Here is a tiny trained network, its code and every weight. The questions are about switching its units off for an input and a target symbol, where a switched-off unit gives its printed mean instead of its output.

import numpy as np


def w(rows, s, z=0):
    codes = np.array(rows[::2]) - 128.0
    scale = np.full(codes.shape[1], s)
    scale[-1] = z or s
    return codes * scale


def norm(h):
    return h / np.sqrt((h * h).mean(-1, keepdims=True) + 1e-5)


def f(y):
    return np.maximum(y, 0)


def softmax(a):
    e = np.exp(a - a.max(-1, keepdims=True))
    return e / e.sum(-1, keepdims=True)


def log_softmax(a):
    a = a - a.max(-1, keepdims=True)
    return a - np.log(np.exp(a).sum(-1, keepdims=True))


def net(x, mask):
    ids = ['ΛΣΦαβγεζηθμξτω'.index(c) for c in x.split()]
    T = len(ids)
    res = E[ids] + P[:T]
    u = 0
    for l in range(2):
        q, k, v = (norm(res) @ M[l].T for M in (Q, K, V))
        z = softmax(np.where(np.tri(T) > 0, q @ k.T / 4**0.5, -1e9)) @ v
        res = res + np.where(mask[u], z, O[l][:, -1]) @ O[l][:, :-1]
        u += 1
        y = f(norm(res) @ A[l][:, :-1].T + A[l][:, -1])
        res = res + np.where(mask[u : u + 4], y, B[l][:, -1]) @ B[l][:, :-1]
        u += 4
    return log_softmax(norm(res)[-1] @ U[:, :-1].T + U[:, -1])


Q, K, V, O, A, B = {}, {}, {}, {}, {}, {}
E = w([
[84,59,122,150,175,81,65,99],'Λ',
[124,134,88,63,113,112,131,76],'Σ',
[115,174,47,107,133,137,93,120],'Φ',
[185,72,139,122,180,151,163,172],'α',
[254,154,98,132,163,147,94,116],'β',
[241,178,108,98,165,154,92,113],'γ',
[127,139,187,157,178,173,72,91],'ε',
[183,98,111,113,133,161,57,132],'ζ',
[89,151,146,139,114,132,160,83],'η',
[84,142,98,134,140,129,168,106],'θ',
[122,99,94,106,176,60,120,196],'μ',
[66,149,111,92,162,110,121,112],'ξ',
[159,151,201,118,136,98,104,207],'τ',
[74,165,148,76,134,120,162,106],'ω',
],0.025)
P = w([
[119,112,106,136,7,128,160,106],'0',
[155,119,102,111,140,134,92,91],'1',
[142,119,109,111,154,134,100,92],'2',
[134,118,114,116,159,134,107,94],'3',
[124,118,117,119,164,135,115,95],'4',
[121,118,123,127,169,133,123,97],'5',
[111,119,126,132,170,130,123,100],'6',
[103,121,136,135,175,131,130,99],'7',
[101,124,142,145,176,127,141,101],'8',
[90,130,148,155,192,124,148,106],'9',
[85,125,158,166,194,119,151,113],'10',
[71,131,166,168,200,124,155,125],'11',
],0.019)
Q[0] = w([
[166,105,211,152,158,138,99,157],'L0H1',
[18,172,91,134,44,144,180,96],'L0H1',
[172,95,110,106,100,162,165,153],'L0H1',
[161,102,133,124,248,164,99,55],'L0H1',
],0.018)
K[0] = w([
[105,135,189,147,233,123,132,133],'L0H1',
[186,135,61,100,3,167,95,112],'L0H1',
[144,149,128,98,182,143,178,114],'L0H1',
[60,106,173,179,154,133,176,152],'L0H1',
],0.017)
V[0] = w([
[161,159,160,200,88,214,157,84],'L0H1',
[78,171,3,205,137,179,102,171],'L0H1',
[77,102,144,97,87,166,75,183],'L0H1',
[171,13,126,128,140,162,176,182],'L0H1',
],0.012)
O[0] = w([
[117,115,124,25,154,155,54,148,1],'L0H1',
[95,114,74,185,141,249,123,48,118],'L0H1',
[196,132,164,148,135,83,112,32,128],'L0H1',
[204,51,157,76,116,152,207,86,125],'L0H1',
],0.014,0.0063)
A[0] = w([
[105,104,202,187,9,190,42,184,119],'L0N1',
[219,115,219,164,50,120,145,242,2],'L0N2',
[159,92,138,52,115,160,238,134,70],'L0N3',
[84,84,79,150,154,144,144,35,124],'L0N4',
],0.011,0.0092)
B[0] = w([
[229,163,127,139,195,135,191,105,144],'L0N1',
[145,119,250,145,79,204,126,187,145],'L0N2',
[78,65,162,130,238,149,163,116,181],'L0N3',
[130,173,160,118,77,141,74,178,254],'L0N4',
],0.016,0.0065)
Q[1] = w([
[159,143,198,119,186,111,41,158],'L1H1',
[207,49,227,160,190,193,99,133],'L1H1',
[247,90,113,227,172,160,103,242],'L1H1',
[193,108,183,86,103,89,161,215],'L1H1',
],0.016)
K[1] = w([
[66,160,196,123,176,104,90,225],'L1H1',
[89,21,221,175,234,111,105,123],'L1H1',
[102,70,155,254,237,102,112,206],'L1H1',
[203,74,186,75,144,35,107,165],'L1H1',
],0.014)
V[1] = w([
[194,235,99,35,109,100,242,142],'L1H1',
[223,140,151,128,236,147,130,28],'L1H1',
[75,202,207,127,212,118,132,68],'L1H1',
[119,16,10,136,157,46,167,117],'L1H1',
],0.011)
O[1] = w([
[107,212,148,173,202,133,182,200,254],'L1H1',
[146,152,170,165,117,160,33,164,79],'L1H1',
[146,151,170,95,181,115,67,56,142],'L1H1',
[150,63,8,164,165,120,65,175,107],'L1H1',
],0.017,0.0038)
A[1] = w([
[53,157,170,116,130,62,117,123,88],'L1N1',
[118,68,6,214,137,60,246,150,80],'L1N2',
[159,141,144,185,88,132,128,30,2],'L1N3',
[42,80,67,81,155,142,160,152,73],'L1N4',
],0.02,0.0059)
B[1] = w([
[167,45,72,125,81,116,135,153,160],'L1N1',
[213,186,5,161,121,157,92,67,253],'L1N2',
[71,90,141,199,164,107,123,173,158],'L1N3',
[171,118,158,183,89,147,101,127,165],'L1N4',
],0.023,0.03)
U = w([
[97,47,100,153,70,50,134,99,114],'Λ',
[78,151,97,91,165,49,197,110,178],'Σ',
[88,129,120,80,68,176,189,72,154],'Φ',
[136,62,125,105,188,168,187,113,159],'α',
[97,117,84,117,93,155,129,244,122],'β',
[68,222,126,86,178,134,160,145,182],'γ',
[152,173,192,115,118,100,68,45,104],'ε',
[183,90,149,174,30,168,72,165,1],'ζ',
[83,112,66,40,121,101,73,166,139],'η',
[9,141,92,108,140,218,127,100,152],'θ',
[170,157,63,153,119,125,150,74,182],'μ',
[109,159,158,236,184,77,128,149,88],'ξ',
[189,162,200,156,48,74,189,99,108],'τ',
[194,130,129,145,130,11,87,199,53],'ω',
],0.011,0.009)

Each question gives the input, a string of symbols that net reads in full, and the target symbol t.
The units are the heads (4 rows each of Q, K, V and O) and the neurons (one row each of A and B). Each row of codes is followed by its name. A weight is (code - 128) times the scale printed after its matrix; where a second scale follows, it is the last column's (O, A, B and U).
mask holds one flag per unit, layer by layer, with each layer's heads first. A switched-off unit (its flag False) gives its mean, the last column of its rows in O or B, instead of its output. The means were averaged over made-up inputs and are rounded, as every weight is.
A unit's drop is (log p(t) with every unit on - log p(t) with that unit switched off) / (log p(t) with every unit on - log p(t) with every unit switched off).
The circuit of an input: a set's keep is (log p(t) with only the set's units on - log p(t) with every unit switched off) / (log p(t) with every unit on - log p(t) with every unit switched off). Starting from all 10 units, units are removed one at a time, each time the one whose removal leaves the highest keep (on an exact tie, the one counted first), for as long as the keep stays at least 0.8.
circuit, biggest first: the units of the circuit, biggest drop first
most important unit: the unit with the biggest drop
k most important neurons: the k neurons with the biggest drops, biggest first
k most important neurons of layer l: the k neurons of layer l with the biggest drops, biggest first
input α η ξ θ γ ξ Φ, target α: circuit, biggest first => L0H1; L1N2
input γ Σ γ ε β, target ε: circuit, biggest first => L1H1
input α Φ γ ζ ζ, target α: circuit, biggest first => L0H1; L1N2
input μ Σ Σ, target ξ: 2 most important neurons of layer 1 => L1N2; L1N3
input β η Λ ξ ξ, target ζ: circuit, biggest first => L0H1; L1N4; L1N2
input γ ξ η, target β: 2 most important neurons => L1N2; L1N1
input ζ Σ γ, target γ: circuit, biggest first => L1N2; L0H1; L1N4; L1H1
input Σ ω γ, target ω: 3 most important neurons => L1N2; L1N1; L0N4
input μ ζ η τ β μ γ Σ Σ Σ θ, target ξ: circuit, biggest first => L1H1; L1N2
input μ Σ Φ, target ξ: 3 most important neurons => L1N2; L0N4; L1N3
input μ Σ Σ Σ ε μ Λ γ γ, target Λ: circuit, biggest first => L1H1; L1N2
input ζ ω μ ω μ α μ Σ γ γ Σ, target ε: circuit, biggest first => L0H1; L1H1; L1N2
input β γ ζ μ θ, target ζ: 3 most important neurons of layer 1 => L1N4; L1N2; L1N3
input η β η μ η γ, target η: most important unit => L0H1
input ε μ β ε Σ Σ ζ ω μ Σ η θ, target η: 2 most important neurons => L1N2; L1N1
input γ ξ Σ γ Σ ω, target β: 2 most important neurons => L1N2; L1N1
input η γ Σ ζ Σ ξ Σ ξ, target γ: 2 most important neurons => L0N1; L1N2
input ξ η Σ ω Σ μ Σ μ Σ α ξ, target Λ: 2 most important neurons => L1N1; L1N2
input Φ Σ ζ Σ γ, target γ: 2 most important neurons => L1N2; L1N4
input ξ ξ Φ Σ ζ Λ Σ β, target Λ: most important unit => L1H1
